Below is a small trained network, with its code and all its weights. Each question gives an input and a target symbol and asks what happens when units are switched off, that is, made to give their printed mean instead of their output.

import numpy as np


def w(rows, s, z=0):
    codes = np.array(rows[::2]) - 128.0
    scale = np.full(codes.shape[1], s)
    scale[-1] = z or s
    return codes * scale


def norm(h):
    return h / np.sqrt((h * h).mean(-1, keepdims=True) + 1e-5)


def f(y):
    return y / 2 * (1 + np.tanh(0.7978845608 * (y + 0.044715 * y**3)))


def softmax(a):
    e = np.exp(a - a.max(-1, keepdims=True))
    return e / e.sum(-1, keepdims=True)


def log_softmax(a):
    a = a - a.max(-1, keepdims=True)
    return a - np.log(np.exp(a).sum(-1, keepdims=True))


def net(x, mask):
    ids = ['αβδζηλξπτψ'.index(c) for c in x.split()]
    T = len(ids)
    res = E[ids] + P[:T]
    u = 0
    for l in range(2):
        r = norm(res)
        for j in range(2):
            rows = slice(4 * j, 4 * j + 4)
            q, k, v = (r @ M[l][rows].T for M in (Q, K, V))
            z = softmax(np.where(np.tri(T) > 0, q @ k.T / 4**0.5, -1e9)) @ v
            o = O[l][rows]
            res = res + np.where(mask[u + j], z, o[:, -1]) @ o[:, :-1]
        u += 2
        y = f(norm(res) @ A[l][:, :-1].T + A[l][:, -1])
        res = res + np.where(mask[u : u + 8], y, B[l][:, -1]) @ B[l][:, :-1]
        u += 8
    return log_softmax(norm(res)[-1] @ U[:, :-1].T + U[:, -1])


Q, K, V, O, A, B = {}, {}, {}, {}, {}, {}
E = w([
[179,115,107,150,147],'α',
[100,142,54,163,164],'β',
[133,131,133,94,129],'δ',
[15,69,2,99,65],'ζ',
[124,212,183,186,59],'η',
[173,105,133,145,94],'λ',
[119,171,114,101,130],'ξ',
[121,138,138,95,108],'π',
[133,156,118,98,147],'τ',
[142,136,127,100,147],'ψ',
],0.00089)
P = w([
[100,43,156,252,135],'0',
[125,244,82,73,132],'1',
[127,233,85,54,141],'2',
[134,231,82,47,142],'3',
[143,163,100,100,131],'4',
[154,162,103,94,115],'5',
[145,156,109,92,126],'6',
[153,155,119,83,126],'7',
[158,153,115,75,132],'8',
[149,155,113,81,127],'9',
[153,149,114,75,132],'10',
[158,125,130,77,115],'11',
],0.00032)
Q[0] = w([
[129,111,103,203,140],'L0H1',
[125,125,149,54,156],'L0H1',
[127,126,107,210,110],'L0H1',
[127,115,105,201,137],'L0H1',
[114,79,131,254,118],'L0H2',
[125,82,169,243,121],'L0H2',
[134,204,101,10,135],'L0H2',
[109,96,83,209,107],'L0H2',
],0.0063)
K[0] = w([
[177,111,145,221,99],'L0H1',
[127,126,103,26,234],'L0H1',
[142,130,150,231,47],'L0H1',
[172,115,148,220,96],'L0H1',
[175,219,75,16,97],'L0H2',
[211,211,114,23,97],'L0H2',
[51,69,169,240,159],'L0H2',
[82,214,23,4,82],'L0H2',
],0.0046)
V[0] = w([
[162,184,74,164,120],'L0H1',
[157,97,136,80,210],'L0H1',
[182,99,165,156,76],'L0H1',
[144,160,111,77,56],'L0H1',
[110,143,167,117,7],'L0H2',
[159,223,96,157,162],'L0H2',
[192,79,139,106,179],'L0H2',
[84,143,47,115,146],'L0H2',
],0.0018)
O[0] = w([
[133,65,201,152,116,208],'L0H1',
[76,225,101,154,94,68],'L0H1',
[157,185,130,83,195,28],'L0H1',
[139,84,128,195,181,251],'L0H1',
[34,88,96,206,204,179],'L0H2',
[135,41,119,4,128,121],'L0H2',
[218,125,109,173,87,2],'L0H2',
[138,154,189,55,179,248],'L0H2',
],0.0015,0.00091)
A[0] = w([
[144,178,85,107,166,215],'L0N1',
[180,118,149,146,148,252],'L0N2',
[57,109,112,163,152,37],'L0N3',
[119,53,181,106,87,143],'L0N4',
[126,134,70,252,97,23],'L0N5',
[94,115,174,106,152,156],'L0N6',
[231,179,97,130,31,120],'L0N7',
[102,201,83,106,35,239],'L0N8',
],0.0021,0.00047)
B[0] = w([
[126,45,195,171,92,186],'L0N1',
[91,99,116,190,153,130],'L0N2',
[134,102,126,64,48,234],'L0N3',
[171,175,88,137,237,212],'L0N4',
[178,229,81,57,168,90],'L0N5',
[152,183,101,155,85,229],'L0N6',
[158,9,165,129,89,10],'L0N7',
[200,49,121,140,188,253],'L0N8',
],0.0014,0.00037)
Q[1] = w([
[78,206,166,17,99],'L1H1',
[80,202,190,20,98],'L1H1',
[85,211,179,9,95],'L1H1',
[90,203,121,17,80],'L1H1',
[76,253,141,38,101],'L1H2',
[185,5,127,216,153],'L1H2',
[214,18,212,199,159],'L1H2',
[180,3,118,214,155],'L1H2',
],0.0027)
K[1] = w([
[94,60,69,32,228],'L1H1',
[78,62,64,3,231],'L1H1',
[84,65,68,17,242],'L1H1',
[119,80,88,77,241],'L1H1',
[143,235,205,116,105],'L1H2',
[111,21,49,131,157],'L1H2',
[120,40,70,72,186],'L1H2',
[111,21,52,139,153],'L1H2',
],0.003)
V[1] = w([
[97,62,54,138,140],'L1H1',
[151,160,143,108,128],'L1H1',
[161,142,177,168,139],'L1H1',
[100,64,50,111,184],'L1H1',
[149,92,70,163,217],'L1H2',
[147,136,205,94,255],'L1H2',
[142,144,75,62,55],'L1H2',
[85,140,178,206,41],'L1H2',
],0.00093)
O[1] = w([
[124,115,148,126,12,234],'L1H1',
[111,147,120,136,158,85],'L1H1',
[123,122,174,127,211,41],'L1H1',
[127,158,132,162,3,255],'L1H1',
[128,191,76,47,105,150],'L1H2',
[217,254,128,209,128,126],'L1H2',
[26,113,100,151,202,117],'L1H2',
[175,8,188,99,58,116],'L1H2',
],0.00078,0.00046)
A[1] = w([
[172,197,248,236,16,155],'L1N1',
[119,206,52,150,169,3],'L1N2',
[79,178,165,7,97,61],'L1N3',
[49,124,83,158,64,61],'L1N4',
[210,62,209,47,55,85],'L1N5',
[101,91,32,78,173,185],'L1N6',
[166,132,85,159,49,91],'L1N7',
[240,167,198,129,179,116],'L1N8',
],0.002,0.00047)
B[1] = w([
[79,57,170,172,188,165],'L1N1',
[171,171,173,95,120,117],'L1N2',
[189,67,117,157,184,199],'L1N3',
[96,110,98,93,85,217],'L1N4',
[91,252,144,122,105,100],'L1N5',
[84,86,176,134,173,254],'L1N6',
[163,123,90,142,180,116],'L1N7',
[55,61,68,112,86,87],'L1N8',
],0.0017,0.0008)
U = w([
[91,189,179,84,108,129],'α',
[192,97,35,237,148,37],'β',
[193,108,196,29,255,121],'δ',
[232,185,45,107,167,250],'ζ',
[30,87,239,220,188,162],'η',
[169,143,196,75,55,154],'λ',
[24,69,31,40,88,185],'ξ',
[178,79,162,128,67,20],'π',
[192,86,150,157,61,55],'τ',
[82,231,66,201,171,118],'ψ',
],0.0074,0.0021)

Each question gives the input, a string of symbols that net reads in full, and the target symbol t.
The units are the heads (4 rows each of Q, K, V and O) and the neurons (one row each of A and B). Each row of codes is followed by its name. A weight is (code - 128) times the scale printed after its matrix; where a second scale follows, it is the last column's (O, A, B and U).
mask holds one flag per unit, layer by layer, with each layer's heads first. A switched-off unit (its flag False) gives its mean, the last column of its rows in O or B, instead of its output. The means were averaged over made-up inputs and are rounded, as every weight is.
A unit's drop is (log p(t) with every unit on - log p(t) with that unit switched off) / (log p(t) with every unit on - log p(t) with every unit switched off).
The circuit of an input: a set's keep is (log p(t) with only the set's units on - log p(t) with every unit switched off) / (log p(t) with every unit on - log p(t) with every unit switched off). Starting from the 12 units with the biggest drops (on a tie, the unit counted first), units are removed one at a time, each time the one whose removal leaves the highest keep (on an exact tie, the one counted first), for as long as the keep stays at least 0.8.
circuit, biggest first: the units of the circuit, biggest drop first
unit that matters most: the unit with the biggest drop
k most important neurons: the k neurons with the biggest drops, biggest first
top k neurons in layer l: the k neurons of layer l with the biggest drops, biggest first
heads that matter: for each layer, one digit per head in row order, 1 if its drop is at least 0.15 and else 0, layers parted by /
drop of u: that unit's drop, to one decimal
input π ζ τ π ζ ξ, target ψ: circuit, biggest first	L0H2
input η λ λ α ξ λ, target β: top 4 neurons in layer 1	L1N4, L1N8, L1N5, L1N7
input ξ ζ α, target ξ: top 2 neurons in layer 1	L1N8, L1N1
input ψ λ ξ ζ ξ ξ α, target η: heads that matter	10 / 00
input λ λ ζ ζ π τ, target ζ: circuit, biggest first	L0H2, L0N5
input δ λ η α ξ, target β: top 2 neurons in layer 1	L1N8, L1N6
input η τ λ, target δ: 3 most important neurons	L0N4, L1N6, L1N2
input δ ξ ζ ξ λ, target ξ: 2 most important neurons	L1N8, L1N3
input π δ λ ζ π λ, target β: top 4 neurons in layer 0	L0N2, L0N5, L0N3, L0N7
input λ ζ ζ ζ ζ δ ζ ζ λ ζ ζ δ, target ζ: circuit, biggest first	L0N5, L0H2
input β π ζ α ζ ζ τ π ψ, target α: 2 most important neurons	L1N5, L0N5
input τ ζ α ζ λ ζ λ δ ζ η λ τ, target λ: circuit, biggest first	L0H2, L1N5
input β ζ η π ζ ξ β ξ ζ ξ ζ ξ, target α: circuit, biggest first	L0H2, L1N5, L0N5
input π ψ ξ λ ξ ψ, target ψ: circuit, biggest first	L0H2, L0N5
input η π ζ ζ η π, target ξ: unit that matters most	L0H2
input λ ξ ψ ξ λ ζ λ ζ ξ π, target ζ: circuit, biggest first	L0N5, L0H2
input τ ξ λ λ ζ λ ζ η π ζ π, target λ: top 2 neurons in layer 0	L0N7, L0N5
input η ζ ξ δ ξ ζ τ δ, target ξ: circuit, biggest first	L0H2, L1N1
input η λ ξ β ξ δ ζ α, target ξ: 2 most important neurons	L1N8, L1N3
input α ξ ζ η, target η: circuit, biggest first	L1N1
input π τ α λ, target ζ: 2 most important neurons	L0N5, L1N2
input δ ζ ζ ζ ζ ζ ξ ξ, target β: 2 most important neurons	L0N5, L0N7
input ζ α ξ λ ζ ξ ζ β, target ξ: 2 most important neurons	L0N4, L1N4
input α ζ ζ λ λ, target η: top 4 neurons in layer 0	L0N2, L0N8, L0N7, L0N6
input τ ζ β ζ τ π, target λ: 2 most important neurons	L1N5, L0N7
input π ζ ζ ζ ξ ζ λ δ η ξ, target ψ: drop of L0N5	0.5
input η ξ λ ζ δ α α ψ, target ξ: drop of L0N5	0.0
input ζ α π ζ ζ ζ β, target ξ: drop of L1N5	0.1
